[102 104 153 107 136 153 145] result: 102
[125 108 153 154 149 112 133] result: 125
[126 147 116 106 120 122 107] result: 126
[104 105 153 104 107] result: 104
[ 99 133 129 119 122 134 121] result: 99
[106 104 139 135 113] result: 106
---
array([103, 139, 129, 122, 124]) -> 139, 129

array([101, 149, 111, 144, 117, 132]) -> 149, 144

array([136, 133, 146, 106, 101, 139, 137]) -> 146, 139

array([[105, 146, 145, 147, 147],
       [148, 109, 113, 107, 104],
       [108, 145, 142, 151, 155]]) -> 155, 151

array([[137, 144, 110, 113, 149],
       [137, 144, 111, 112, 147]]) -> 149, 147

array([106, 106, 101, 133, 113]) -> 133, 113
---
[116 107 129 108 125 130] >> 130
[141 141 102 156 104] >> 104
[130 127 150 142] >> 142
[121 140 127 121 132 101] >> 101
[116 147 102 107] >> 107
[116 142 131 155 145] >> 145
[114 138 156 139 135 152 134] >> 134
[125 148 104 114  99 114 119] >> 119
---
array([[143, 135, 137, 123, 127, 124],
       [129, 118, 114, 115,  99, 137],
       [111, 116, 119, 130, 137, 133]]) >> 143, 99

array([141, 105, 133, 121]) >> 141, 105

array([[135, 134, 137, 149, 111],
       [129, 129, 130, 132, 125]]) >> 149, 111

array([101,  99, 136, 143]) >> 143, 99

array([101, 112, 131, 110, 130]) >> 131, 101

array([138, 129, 136, 128, 130, 101, 139]) >> 139, 101
---
Q:
[[128 140 120 126]
 [126 129 106 134]]
A: 120

Q:
[[138 123 146 107 121]
 [136 106 144 142 134]
 [132 128 135 125 132]]
A: 144

Q:
[[142 133 126 125]
 [150 134 141 138]
 [103 119 130 140]]
A: 141

Q:
[[110 137 144 100 142]
 [136 100 120 153 145]
 [119 140 131 112 148]]
A: 120

Q:
[[122 127 119 141 124]
 [101 126 119 102 104]]
A: 119

Q:
[[100 131 117 126 131]
 [146 144 119 128 123]]
A: 117
---
[[131 134 126 148 119 155]
 [122 129 123 135 112 150]
 [141 147 136 128 112 132]] 155, 150

[133 157 152 124 113 131 124] 157, 152

[[135 147 134 145 134 138]
 [139 140 156 134 139 155]
 [136 136 139 139 139 142]] 156, 155

[150 152 110 135 144] 152, 150

[133 125 104 115] 133, 125

[149 140 152 127] 152, 149

[113 147 150 118 111 140 139] 150, 147

[[126 138 143 148]
 [128 100 135 144]
 [111 141 132 140]] 148, 144

[[148 128 133 134 139]
 [105 113 141 129 114]
 [106 149 116 119 145]] 149, 148
---
[[129 129 118 142 117 116]
 [132 116 126 136 132 121]
 [151 133 121 133 116 124]] → 121

[[140 123 126 105 133]
 [113 137 148 149 115]
 [145 142 146 114 113]] → 146

[[125 115 107 135]
 [101 136 127 130]
 [ 99 136 127 131]] → 127

[[130 147 139 128 124 116]
 [112 114 116 134 127 109]
 [139 126 152 112 144 143]] → 152

[[104 122 130 131 128 130 126]
 [146 134 128 124 131 126 132]
 [122 127 141 133 134 136 124]] → 141

[[136 129 123 143 126]
 [113 149 104 123 133]
 [124 140 133 118 128]] → 133
---
[[131 133 118 122  99 128 120]
 [125 116 136 129 151 135 123]
 [124 121 132 125 100 129 133]] --> 129

[[155 120 153  99 154]
 [145 104 145 111 147]
 [151 101 153 157 148]] --> 157

[[153 100 105 149 121]
 [103 153 149 101 134]
 [106 145 145  99 133]] --> 99

[[143 133 142 125 106 115]
 [144 135 139 135 101 106]
 [143 135 140 135 100 106]] --> 100

[[136 129 140 112 104 134 121]
 [133 128 135 121 115 133 125]
 [137 129 141 112 103 135 120]] --> 135

[[133 132 136 149 134 130 130]
 [130 135 128 152 141 128 130]
 [128 128 128 141 134 133 131]] --> 133

[[107 151 152 126 139 120]
 [108 149 151 126 134 120]
 [151 106 105 138 136 141]] --> 136

[[143 129 121 133 152]
 [ 99 113 129 114 105]
 [123 131 135 142 139]] --> 142
---
[[131 114 124 147 103 122]
 [130 122 124 138 116 124]] yields 130

[[123 131 123 125 130]
 [130 121 127 107 138]
 [133 129 138 112 122]] yields 130

[[132 126 133 131 107 139]
 [130 137 131 125 118 134]] yields 130

[[123 103 121 128 134]
 [128 125 117 118 134]] yields 128

[[122 126 120 125 105 114 139]
 [130 129 107 142 147 124 112]] yields 130

[[114 123 128 128 127 140 118]
 [131 128 134 137 106 114 134]
 [143 140 128 118 125 128 133]] yields 131
---
[[151 149 111 148 135 134 107]
 [137 135 126 136 136 129 118]
 [106 110 155 141 120 149 134]] ⇒ 107

[[123 128 114 136]
 [128 125 128 124]
 [114 118 103 136]] ⇒ 136

[[102 141 103 104 107 110 142]
 [145 119 126 141 158 152 112]
 [133 150 145 144 102 108 152]] ⇒ 142

[[120 130 132 101]
 [103 107 104 103]
 [144 146 127 131]] ⇒ 101

[[149 113 116 147 138 119]
 [122 140 138 122 139 135]
 [132 128 128 130 133 121]] ⇒ 119

[[127 135 105 146 107 149]
 [132 124 157 109 156 106]
 [118 145 138 121 141 126]] ⇒ 149

[[135 119 128 125 135]
 [125 132 126 121 121]
 [127 156 128 121 122]] ⇒ 135

[[131 107 127 131 131 109]
 [127 154 130 126 128 121]
 [127 108 130 125 127 144]] ⇒ 109

[[146 121 106 126 128 132]
 [136 110 122 145 128 119]
 [145 136 134 133 145 139]] ⇒ 132
---
[130 126 154 107 105 149 127] Answer: 154, 105

[[130 121 130 117 114 151 129]
 [114 133 111 150 145 128 117]] Answer: 151, 111

[130 131 107 126] Answer: 131, 107

[[149 135 141 126]
 [143 121 110 123]
 [122 126 150 136]] Answer: 150, 110

[118 130  99 138 143 102 153] Answer: 153, 99

[112 106 139 153] Answer: 153, 106

[125 116 152 125 133 153] Answer: 153, 116

[150 108 130 110 107 110] Answer: 150, 107
---
array([150, 144, 143, 145, 140]) Out: 140
array([124, 106, 137, 114]) Out: 114
array([100, 104, 151, 105]) Out: 105
array([118, 137, 100, 124, 113, 129,  98]) Out: 98
array([112, 135, 119, 105, 112, 143]) Out: 143
array([103, 124, 117, 112]) Out: 112
array([125, 146, 128, 102, 134, 144, 111]) Out: 111
array([119, 134, 115, 155, 121, 116, 110]) Out: 110
---
[124 105 133 102 117]
117
[150 143 157 112]
112
[126 157 153 103]
103
[123 121 117 123 127 153]
153
[117 147 151 127 138]
138
[154 132 121 118 129]
129
[143 145 117 146 113  99 155]
155
[104 123 155 138 116 121]
121
[128 118 126 101 148 131 104]
104
[100 141 130 112 126 135 126]
126
---
130  133  127  129
113  132  127  154
result: 133

115  156  121  109  129
121  142  131  113  128
result: 121

155  115  135  104
144  133  147  116
result: 115

104  142  107  146
102  141  155  145
result: 142

125  116  142  140  115  151  136
106  125  114  119  131  136  130
result: 115

129  133  128  136  130  107
126  115  125  132  115  129
result: 136
